Here is a tiny trained network, its code and every weight. The questions are about switching its units off for an input and a target symbol, where a switched-off unit gives its printed mean instead of its output.

import numpy as np


def w(rows, s, z=0):
    codes = np.array(rows[::2]) - 128.0
    scale = np.full(codes.shape[1], s)
    scale[-1] = z or s
    return codes * scale


def norm(h):
    return h / np.sqrt((h * h).mean(-1, keepdims=True) + 1e-5)


def f(y):
    return np.maximum(y, 0)


def softmax(a):
    e = np.exp(a - a.max(-1, keepdims=True))
    return e / e.sum(-1, keepdims=True)


def log_softmax(a):
    a = a - a.max(-1, keepdims=True)
    return a - np.log(np.exp(a).sum(-1, keepdims=True))


def net(x, mask):
    ids = ['ΔΛΞΩαζηθμπστφψ'.index(c) for c in x.split()]
    T = len(ids)
    res = E[ids] + P[:T]
    q, k, v = (norm(res) @ M[0].T for M in (Q, K, V))
    z = softmax(np.where(np.tri(T) > 0, q @ k.T / 4**0.5, -1e9)) @ v
    res = res + np.where(mask[0], z, O[0][:, -1]) @ O[0][:, :-1]
    y = f(norm(res) @ A[0][:, :-1].T + A[0][:, -1])
    res = res + np.where(mask[1:17], y, B[0][:, -1]) @ B[0][:, :-1]
    return log_softmax(norm(res)[-1] @ U[:, :-1].T + U[:, -1])


Q, K, V, O, A, B = {}, {}, {}, {}, {}, {}
E = w([
[102,125,61,102,126,112,157,63,86,141],'Δ',
[69,187,119,128,120,180,157,51,211,123],'Λ',
[101,82,136,158,129,75,98,124,184,80],'Ξ',
[171,186,66,119,127,172,115,106,72,78],'Ω',
[177,140,99,183,31,64,100,146,154,128],'α',
[78,92,69,154,71,118,150,62,123,112],'ζ',
[56,91,111,130,116,119,180,43,137,151],'η',
[155,104,181,173,76,183,242,93,94,113],'θ',
[128,162,123,126,56,157,120,98,158,96],'μ',
[46,94,158,131,119,95,144,83,197,122],'π',
[80,95,191,156,175,142,153,117,198,79],'σ',
[108,107,97,164,146,141,109,119,169,4],'τ',
[108,53,113,150,140,71,143,94,149,144],'φ',
[187,151,128,156,108,160,102,136,123,60],'ψ',
],0.017)
P = w([
[169,155,65,152,112,107,187,154,217,140],'0',
[131,160,185,55,119,79,63,59,111,64],'1',
[213,92,68,108,55,91,197,83,236,86],'2',
[97,119,156,113,144,151,42,131,81,143],'3',
[121,215,82,197,185,26,218,222,131,114],'4',
[107,170,187,197,94,126,51,71,97,129],'5',
[215,116,45,156,92,119,214,120,206,108],'6',
[77,84,125,112,118,196,40,167,98,177],'7',
[143,160,118,149,45,46,249,215,161,51],'8',
[84,130,117,153,65,181,60,110,65,151],'9',
[212,87,62,130,90,94,191,89,214,106],'10',
[99,104,145,162,64,185,67,125,58,173],'11',
],0.017)
Q[0] = w([
[116,109,118,149,181,155,141,103,103,88],'H1',
[164,165,67,153,188,172,147,100,142,208],'H1',
[57,204,167,167,179,113,78,148,59,188],'H1',
[210,81,99,113,150,165,77,2,178,180],'H1',
],0.025)
K[0] = w([
[123,106,133,99,168,166,169,133,94,85],'H1',
[92,96,100,61,153,159,50,185,103,122],'H1',
[187,179,153,78,143,24,187,77,134,66],'H1',
[144,64,73,38,162,171,124,251,134,177],'H1',
],0.024)
V[0] = w([
[31,156,82,153,156,207,145,69,170,45],'H1',
[92,94,223,113,123,95,166,105,183,201],'H1',
[162,178,116,89,144,160,173,86,77,255],'H1',
[87,138,64,118,100,64,129,68,90,193],'H1',
],0.022)
O[0] = w([
[98,127,138,215,171,124,114,43,182,148,252],'H1',
[247,100,168,127,158,104,120,118,126,116,145],'H1',
[145,179,160,147,158,66,141,176,67,209,2],'H1',
[136,126,61,99,165,192,104,131,95,228,158],'H1',
],0.014,0.0091)
A[0] = w([
[125,151,117,144,131,110,153,143,153,122,47],'N1',
[140,138,123,142,145,95,182,170,132,125,70],'N2',
[153,150,129,139,133,130,93,138,111,151,65],'N3',
[159,114,130,102,156,131,132,139,147,140,1],'N4',
[135,128,120,116,134,149,171,119,131,125,131],'N5',
[124,119,150,132,143,140,132,96,113,118,96],'N6',
[129,109,104,104,127,128,109,135,111,126,95],'N7',
[99,106,152,147,91,138,101,123,75,134,119],'N8',
[110,113,119,125,114,145,107,121,109,143,96],'N9',
[117,128,98,117,130,127,128,126,156,127,121],'N10',
[90,141,165,73,170,164,132,97,93,104,25],'N11',
[141,124,104,85,144,127,171,152,153,132,74],'N12',
[113,148,109,93,121,121,166,162,148,112,84],'N13',
[72,140,189,95,148,140,1,78,83,112,206],'N14',
[112,163,121,135,131,115,156,158,126,148,66],'N15',
[124,124,154,124,112,133,131,122,141,110,113],'N16',
],0.051,0.0067)
B[0] = w([
[146,152,128,126,57,85,140,114,130,114,159],'N1',
[149,147,66,192,163,177,107,172,138,111,166],'N2',
[80,92,124,124,156,55,129,148,141,131,147],'N3',
[120,151,105,125,123,152,169,81,79,97,144],'N4',
[108,123,100,122,112,100,106,131,154,119,167],'N5',
[146,132,170,110,118,146,141,161,113,158,193],'N6',
[141,182,153,114,144,138,140,127,111,157,162],'N7',
[154,156,150,108,147,187,142,84,72,135,194],'N8',
[114,128,158,151,129,156,79,121,98,116,179],'N9',
[142,126,132,104,119,144,113,147,97,164,189],'N10',
[107,93,92,148,112,63,130,88,196,110,146],'N11',
[86,154,143,121,134,140,172,154,219,141,157],'N12',
[161,33,157,165,142,145,153,152,100,122,161],'N13',
[3,73,59,158,36,194,56,24,199,114,255],'N14',
[117,180,187,119,136,125,121,141,131,94,140],'N15',
[124,140,112,107,175,108,105,146,100,137,193],'N16',
],0.046,0.023)
U = w([
[48,94,117,155,122,97,73,61,200,70,174],'Δ',
[100,114,95,166,143,221,52,132,78,237,1],'Λ',
[107,190,207,124,103,175,101,132,53,80,120],'Ξ',
[224,128,125,85,168,177,152,70,56,120,127],'Ω',
[126,71,181,145,154,153,158,214,192,171,160],'α',
[111,101,78,165,211,42,164,96,76,194,163],'ζ',
[115,46,112,136,99,77,133,174,20,88,106],'η',
[162,100,73,1,185,112,47,175,164,115,74],'θ',
[178,148,183,213,120,85,128,79,183,224,27],'μ',
[184,125,197,105,195,71,66,104,192,76,219],'π',
[149,165,106,75,37,51,106,162,116,209,129],'σ',
[104,219,77,53,157,134,199,121,163,131,95],'τ',
[43,200,175,121,204,59,67,182,143,149,129],'φ',
[167,180,57,212,158,123,108,182,117,90,210],'ψ',
],0.0074,0.0024)

Each question gives the input, a string of symbols that net reads in full, and the target symbol t.
The units are the heads (4 rows each of Q, K, V and O) and the neurons (one row each of A and B). Each row of codes is followed by its name. A weight is (code - 128) times the scale printed after its matrix; where a second scale follows, it is the last column's (O, A, B and U).
mask holds one flag per unit, heads first, then neurons. A switched-off unit (its flag False) gives its mean, the last column of its rows in O or B, instead of its output. The means were averaged over made-up inputs and are rounded, as every weight is.
A unit's drop is (log p(t) with every unit on - log p(t) with that unit switched off) / (log p(t) with every unit on - log p(t) with every unit switched off).
The circuit of an input: a set's keep is (log p(t) with only the set's units on - log p(t) with every unit switched off) / (log p(t) with every unit on - log p(t) with every unit switched off). Starting from the 12 units with the biggest drops (on a tie, the unit counted first), units are removed one at a time, each time the one whose removal leaves the highest keep (on an exact tie, the one counted first), for as long as the keep stays at least 0.8.
units of the circuit, in order: the units of the circuit, biggest drop first
unit that matters most: the unit with the biggest drop
k most important neurons: the k neurons with the biggest drops, biggest first
drop of u: that unit's drop, to one decimal
input τ π ζ α Δ θ η μ Ξ, target ψ: units of the circuit, in order -> (N2 H1 N14)
input α ζ θ η φ φ μ, target ζ: units of the circuit, in order -> (H1 N14 N3)
input Λ μ α α θ η Ξ θ α θ σ, target ψ: 2 most important neurons -> (N2 N14)
input θ ψ α θ θ α θ φ σ ζ α, target τ: 3 most important neurons -> (N14 N4 N12)
input ζ φ φ, target Λ: units of the circuit, in order -> (H1 N14)
input ψ θ θ θ α, target ψ: units of the circuit, in order -> (N2 N14)
input Δ α α, target φ: units of the circuit, in order -> (H1 N14 N15 N3)
input φ τ η θ Δ μ μ σ α, target σ: units of the circuit, in order -> (N14 N1)
input θ τ θ ζ ζ Ω φ Ω ζ, target Ξ: unit that matters most -> H1
input Ξ Ξ Ω ψ ζ φ ζ θ μ, target τ: units of the circuit, in order -> (H1 N14 N4 N12)
input θ θ α, target ψ: units of the circuit, in order -> (H1 N2 N14)
input α Ξ μ, target α: 3 most important neurons -> (N13 N12 N14)
input σ θ θ θ θ, target ψ: units of the circuit, in order -> (N2 N14)
input ζ ψ φ α ζ, target η: 2 most important neurons -> (N14 N13)
input Λ θ φ φ μ θ Λ π Δ Δ Ξ, target Ω: 2 most important neurons -> (N14 N4)
input φ ζ θ Δ τ θ ψ, target φ: most important neuron -> (N14)
input Ξ θ α Δ α θ η, target φ: 2 most important neurons -> (N14 N15)
input α ζ ζ η α θ ζ, target ζ: 3 most important neurons -> (N14 N3 N4)
input σ σ ζ θ Λ Ξ μ φ ζ, target θ: 2 most important neurons -> (N14 N8)
input ψ ψ μ ζ η μ ψ μ Ω Δ μ, target σ: 2 most important neurons -> (N14 N8)
input Δ Λ η π ζ η φ μ θ Ξ θ, target σ: 2 most important neurons -> (N14 N8)
input η ζ Ξ, target ζ: 4 most important neurons -> (N14 N3 N4 N8)
input θ θ Λ α θ ζ θ, target α: drop of H1 -> 0.9
input ζ τ Ω Δ η Ω α η η θ φ, target ζ: drop of N3 -> 0.2
input ζ α η, target Λ: drop of H1 -> 2.2
input Ω ψ η θ Δ θ ζ φ ζ, target ψ: drop of N14 -> 0.2
